Here is a tiny trained network, its code and every weight. The questions are about switching its units off for an input and a target symbol, where a switched-off unit gives its printed mean instead of its output.

import numpy as np


def w(rows, s, z=0):
    codes = np.array(rows[::2]) - 128.0
    scale = np.full(codes.shape[1], s)
    scale[-1] = z or s
    return codes * scale


def f(y):
    return y / 2 * (1 + np.tanh(0.7978845608 * (y + 0.044715 * y**3)))


def softmax(a):
    e = np.exp(a - a.max(-1, keepdims=True))
    return e / e.sum(-1, keepdims=True)


def log_softmax(a):
    a = a - a.max(-1, keepdims=True)
    return a - np.log(np.exp(a).sum(-1, keepdims=True))


def net(x, mask):
    ids = ['αγεζηθμπσφψω'.index(c) for c in x.split()]
    T = len(ids)
    res = E[ids] + P[:T]
    u = 0
    for l in range(2):
        r = res
        for j in range(2):
            rows = slice(4 * j, 4 * j + 4)
            q, k, v = (r @ M[l][rows].T for M in (Q, K, V))
            z = softmax(np.where(np.tri(T) > 0, q @ k.T / 4**0.5, -1e9)) @ v
            o = O[l][rows]
            res = res + np.where(mask[u + j], z, o[:, -1]) @ o[:, :-1]
        u += 2
        y = f(res @ A[l][:, :-1].T + A[l][:, -1])
        res = res + np.where(mask[u : u + 16], y, B[l][:, -1]) @ B[l][:, :-1]
        u += 16
    return log_softmax(res[-1] @ U[:, :-1].T + U[:, -1])


Q, K, V, O, A, B = {}, {}, {}, {}, {}, {}
E = w([
[208,132,82,115,137,143,158],'α',
[110,194,212,55,133,169,198],'γ',
[67,92,76,200,144,135,71],'ε',
[177,125,166,151,92,141,209],'ζ',
[57,167,71,73,166,184,130],'η',
[88,113,135,123,143,212,176],'θ',
[135,51,110,4,159,185,119],'μ',
[129,40,97,150,99,91,174],'π',
[119,136,168,68,160,71,177],'σ',
[109,205,139,47,175,128,171],'φ',
[124,182,35,76,133,86,134],'ψ',
[36,126,151,145,157,111,155],'ω',
],0.019)
P = w([
[226,146,147,205,254,156,164],'0',
[70,104,124,139,88,107,114],'1',
[81,101,118,129,92,107,120],'2',
[88,100,116,123,104,114,131],'3',
[85,104,107,111,117,118,141],'4',
[96,102,106,101,130,125,155],'5',
[96,105,104,94,151,126,166],'6',
],0.0088)
Q[0] = w([
[137,149,153,173,97,143,41],'0.h0',
[176,81,130,122,145,177,53],'0.h0',
[117,103,135,93,135,114,107],'0.h0',
[106,144,137,154,97,108,185],'0.h0',
[153,136,100,101,149,138,165],'0.h1',
[97,83,99,127,189,163,187],'0.h1',
[161,166,167,137,115,120,77],'0.h1',
[126,253,184,87,77,95,85],'0.h1',
],0.012)
K[0] = w([
[101,189,125,191,34,77,120],'0.h0',
[160,203,133,254,184,99,159],'0.h0',
[115,141,139,104,216,139,97],'0.h0',
[118,57,163,73,80,125,125],'0.h0',
[127,121,192,58,124,130,140],'0.h1',
[128,88,187,46,85,155,81],'0.h1',
[169,164,112,213,178,70,182],'0.h1',
[84,254,193,192,124,67,218],'0.h1',
],0.0091)
V[0] = w([
[195,198,124,184,118,170,81],'0.h0',
[190,35,131,47,192,178,49],'0.h0',
[116,91,127,72,84,157,254],'0.h0',
[170,154,164,93,169,158,140],'0.h0',
[110,175,56,208,86,137,185],'0.h1',
[121,93,157,110,175,152,100],'0.h1',
[131,125,181,151,132,167,124],'0.h1',
[152,134,153,115,53,167,137],'0.h1',
],0.0069)
O[0] = w([
[204,138,75,107,230,137,205,39],'0.h0',
[190,42,110,145,119,159,4,233],'0.h0',
[73,92,160,244,141,33,49,254],'0.h0',
[245,119,151,137,180,177,60,197],'0.h0',
[179,76,111,188,236,132,183,65],'0.h1',
[151,185,254,127,28,113,89,188],'0.h1',
[155,126,101,190,75,91,170,123],'0.h1',
[144,168,140,53,146,177,104,105],'0.h1',
],0.0054,0.0056)
A[0] = w([
[117,66,128,114,150,190,139,164],'0.n0',
[129,76,120,125,129,22,106,90],'0.n1',
[87,177,65,146,171,163,136,50],'0.n2',
[80,139,109,100,51,126,94,116],'0.n3',
[113,152,159,159,132,168,223,153],'0.n4',
[135,164,114,145,108,86,99,195],'0.n5',
[92,109,95,82,124,126,119,75],'0.n6',
[150,113,137,118,174,103,70,204],'0.n7',
[250,130,104,116,118,125,131,1],'0.n8',
[123,192,137,139,175,56,133,171],'0.n9',
[85,176,138,169,86,61,169,118],'0.n10',
[115,96,101,117,163,161,103,186],'0.n11',
[123,147,152,165,92,112,117,167],'0.n12',
[167,124,197,121,122,70,182,87],'0.n13',
[130,104,138,162,121,129,103,79],'0.n14',
[84,179,155,132,152,126,174,114],'0.n15',
],0.012,0.0049)
B[0] = w([
[148,164,136,187,110,98,150,220],'0.n0',
[125,199,158,143,162,145,197,192],'0.n1',
[144,234,106,149,96,98,89,158],'0.n2',
[194,175,167,122,122,109,172,254],'0.n3',
[164,53,171,148,113,153,92,197],'0.n4',
[112,87,135,60,94,115,126,165],'0.n5',
[160,132,174,141,107,121,167,170],'0.n6',
[127,120,76,125,51,131,105,221],'0.n7',
[66,86,87,131,67,188,164,160],'0.n8',
[137,139,53,39,182,218,158,186],'0.n9',
[181,82,69,110,166,145,82,199],'0.n10',
[166,142,157,164,58,126,177,218],'0.n11',
[92,94,134,70,160,142,149,180],'0.n12',
[113,174,193,44,255,74,196,159],'0.n13',
[116,161,69,114,141,106,146,159],'0.n14',
[117,148,134,137,190,219,41,188],'0.n15',
],0.0075,0.0068)
Q[1] = w([
[130,80,97,23,41,125,45],'1.h0',
[200,34,133,69,75,23,105],'1.h0',
[92,32,55,70,124,202,158],'1.h0',
[205,54,46,126,234,164,219],'1.h0',
[161,188,71,128,191,114,178],'1.h1',
[88,138,127,165,182,126,254],'1.h1',
[160,182,103,229,239,192,86],'1.h1',
[117,98,83,130,177,190,153],'1.h1',
],0.0069)
K[1] = w([
[255,178,133,117,137,133,79],'1.h0',
[252,91,112,126,134,106,135],'1.h0',
[126,74,100,95,104,141,89],'1.h0',
[58,108,136,52,98,89,129],'1.h0',
[84,172,90,108,150,100,124],'1.h1',
[38,121,117,127,138,89,166],'1.h1',
[21,145,104,122,154,103,60],'1.h1',
[48,84,116,107,157,115,75],'1.h1',
],0.0093)
V[1] = w([
[60,33,179,98,122,50,90],'1.h0',
[91,87,2,129,173,140,186],'1.h0',
[145,32,54,112,66,166,54],'1.h0',
[131,190,94,242,91,84,118],'1.h0',
[112,88,172,31,31,89,86],'1.h1',
[131,111,88,70,136,145,230],'1.h1',
[99,191,96,160,94,144,217],'1.h1',
[107,34,70,132,121,127,19],'1.h1',
],0.0069)
O[1] = w([
[154,114,170,136,83,28,142,1],'1.h0',
[214,92,78,171,179,77,132,137],'1.h0',
[203,166,165,153,199,131,66,190],'1.h0',
[65,205,121,137,164,88,176,86],'1.h0',
[160,122,124,139,223,178,255,157],'1.h1',
[82,155,171,111,170,74,85,162],'1.h1',
[173,84,180,114,112,103,59,109],'1.h1',
[111,149,121,146,106,241,131,109],'1.h1',
],0.0074,0.0058)
A[1] = w([
[102,69,137,212,74,62,64,92],'1.n0',
[86,80,139,152,28,116,110,114],'1.n1',
[99,32,209,135,138,142,123,127],'1.n2',
[124,92,238,201,145,180,110,152],'1.n3',
[161,245,159,104,16,187,124,119],'1.n4',
[59,150,96,89,88,205,75,67],'1.n5',
[162,120,201,107,116,147,44,3],'1.n6',
[24,132,182,165,178,124,110,95],'1.n7',
[150,83,18,96,92,73,81,60],'1.n8',
[140,129,62,204,153,81,84,211],'1.n9',
[172,76,57,147,40,89,207,77],'1.n10',
[113,88,131,240,69,164,139,91],'1.n11',
[22,255,185,73,101,160,70,121],'1.n12',
[180,191,179,174,153,110,161,126],'1.n13',
[135,168,31,64,178,177,96,23],'1.n14',
[106,102,78,187,172,182,71,32],'1.n15',
],0.008,0.0063)
B[1] = w([
[161,136,81,145,161,163,255,186],'1.n0',
[122,189,89,154,222,130,98,171],'1.n1',
[155,180,209,152,101,116,75,188],'1.n2',
[180,156,151,144,119,95,132,242],'1.n3',
[55,131,154,149,108,65,110,254],'1.n4',
[157,80,108,150,188,99,108,196],'1.n5',
[100,187,97,42,129,161,195,161],'1.n6',
[123,146,215,114,95,217,110,153],'1.n7',
[179,158,162,124,68,120,211,158],'1.n8',
[97,119,153,15,73,192,116,191],'1.n9',
[81,97,138,182,124,149,58,156],'1.n10',
[123,169,132,133,227,102,181,195],'1.n11',
[182,104,38,121,112,102,88,222],'1.n12',
[82,71,121,147,195,103,123,176],'1.n13',
[134,152,127,200,99,46,183,212],'1.n14',
[57,94,208,113,134,112,170,182],'1.n15',
],0.0076,0.0095)
U = w([
[157,196,136,70,165,162,63,63],'α',
[33,57,155,155,174,156,65,184],'γ',
[57,156,160,66,229,42,124,11],'ε',
[194,193,91,112,118,70,163,4],'ζ',
[3,192,70,78,179,186,174,153],'η',
[86,150,109,158,126,64,53,181],'θ',
[137,199,149,200,184,108,116,170],'μ',
[73,41,119,193,146,37,182,137],'π',
[72,152,191,110,67,106,145,102],'σ',
[193,78,79,170,73,205,125,248],'φ',
[172,96,46,125,246,115,108,179],'ψ',
[216,77,170,170,136,37,85,31],'ω',
],0.006,0.0033)

Each question gives the input, a string of symbols that net reads in full, and the target symbol t.
The units are the heads (4 rows each of Q, K, V and O) and the neurons (one row each of A and B). Each row of codes is followed by its name. A weight is (code - 128) times the scale printed after its matrix; where a second scale follows, it is the last column's (O, A, B and U).
mask holds one flag per unit, layer by layer, with each layer's heads first. A switched-off unit (its flag False) gives its mean, the last column of its rows in O or B, instead of its output. The means were averaged over made-up inputs and are rounded, as every weight is.
A unit's drop is (log p(t) with every unit on - log p(t) with that unit switched off) / (log p(t) with every unit on - log p(t) with every unit switched off).
k most important neurons: the k neurons with the biggest drops, biggest first
top k neurons in layer l: the k neurons of layer l with the biggest drops, biggest first
which heads matter: for each layer, one digit per head in row order, 1 if its drop is at least 0.15 and else 0, layers parted by /
input γ μ θ, target γ: which heads matter -> 11 / 11
input π μ φ φ ε, target π: 2 most important neurons -> (0.n3; 0.n9)
input θ θ ω, target γ: 3 most important neurons -> (0.n15; 0.n10; 1.n15)
input ζ φ μ α ζ, target ζ: top 4 neurons in layer 1 -> (1.n0; 1.n8; 1.n6; 1.n1)
input φ μ α γ θ α, target φ: which heads matter -> 10 / 01
input μ ψ θ σ, target μ: 2 most important neurons -> (0.n7; 0.n1)
input φ ε γ ε, target η: which heads matter -> 01 / 00
input σ σ ψ, target ζ: top 2 neurons in layer 1 -> (1.n8; 1.n4)
input α ζ μ π π ω, target α: which heads matter -> 11 / 11
input θ φ σ μ ζ ω, target θ: top 3 neurons in layer 0 -> (0.n4; 0.n3; 0.n1)
input θ σ φ ε φ, target ψ: 2 most important neurons -> (0.n15; 0.n9)
input ω α α ε μ φ, target ω: top neuron in layer 0 -> (0.n3)
input φ α ζ θ μ η θ, target φ: 2 most important neurons -> (0.n3; 0.n9)
input ζ α ω θ η η η, target θ: which heads matter -> 00 / 01
input σ θ θ η γ, target α: which heads matter -> 10 / 00
input η ω ψ ω ω μ σ, target η: which heads matter -> 11 / 11
input η θ θ ζ θ γ, target α: most important neuron -> (0.n15)
input σ μ φ θ η ω, target σ: top 2 neurons in layer 0 -> (0.n3; 0.n0)
input θ θ μ θ θ, target θ: which heads matter -> 11 / 10
input φ φ μ, target φ: which heads matter -> 10 / 11
input α θ γ θ, target μ: which heads matter -> 00 / 00
input η θ θ, target μ: which heads matter -> 01 / 00
input φ η μ θ, target φ: 2 most important neurons -> (0.n9; 0.n3)
input η φ μ ε, target η: most important neuron -> (0.n2)
input φ η ψ, target ζ: 2 most important neurons -> (1.n8; 0.n9)
input θ η μ γ φ, target θ: which heads matter -> 10 / 10
input ε σ θ α, target φ: 2 most important neurons -> (1.n4; 1.n8)
input π ε ω θ γ θ μ, target π: most important neuron -> (0.n3)
input μ θ μ, target σ: 4 most important neurons -> (1.n4; 0.n3; 0.n8; 0.n11)
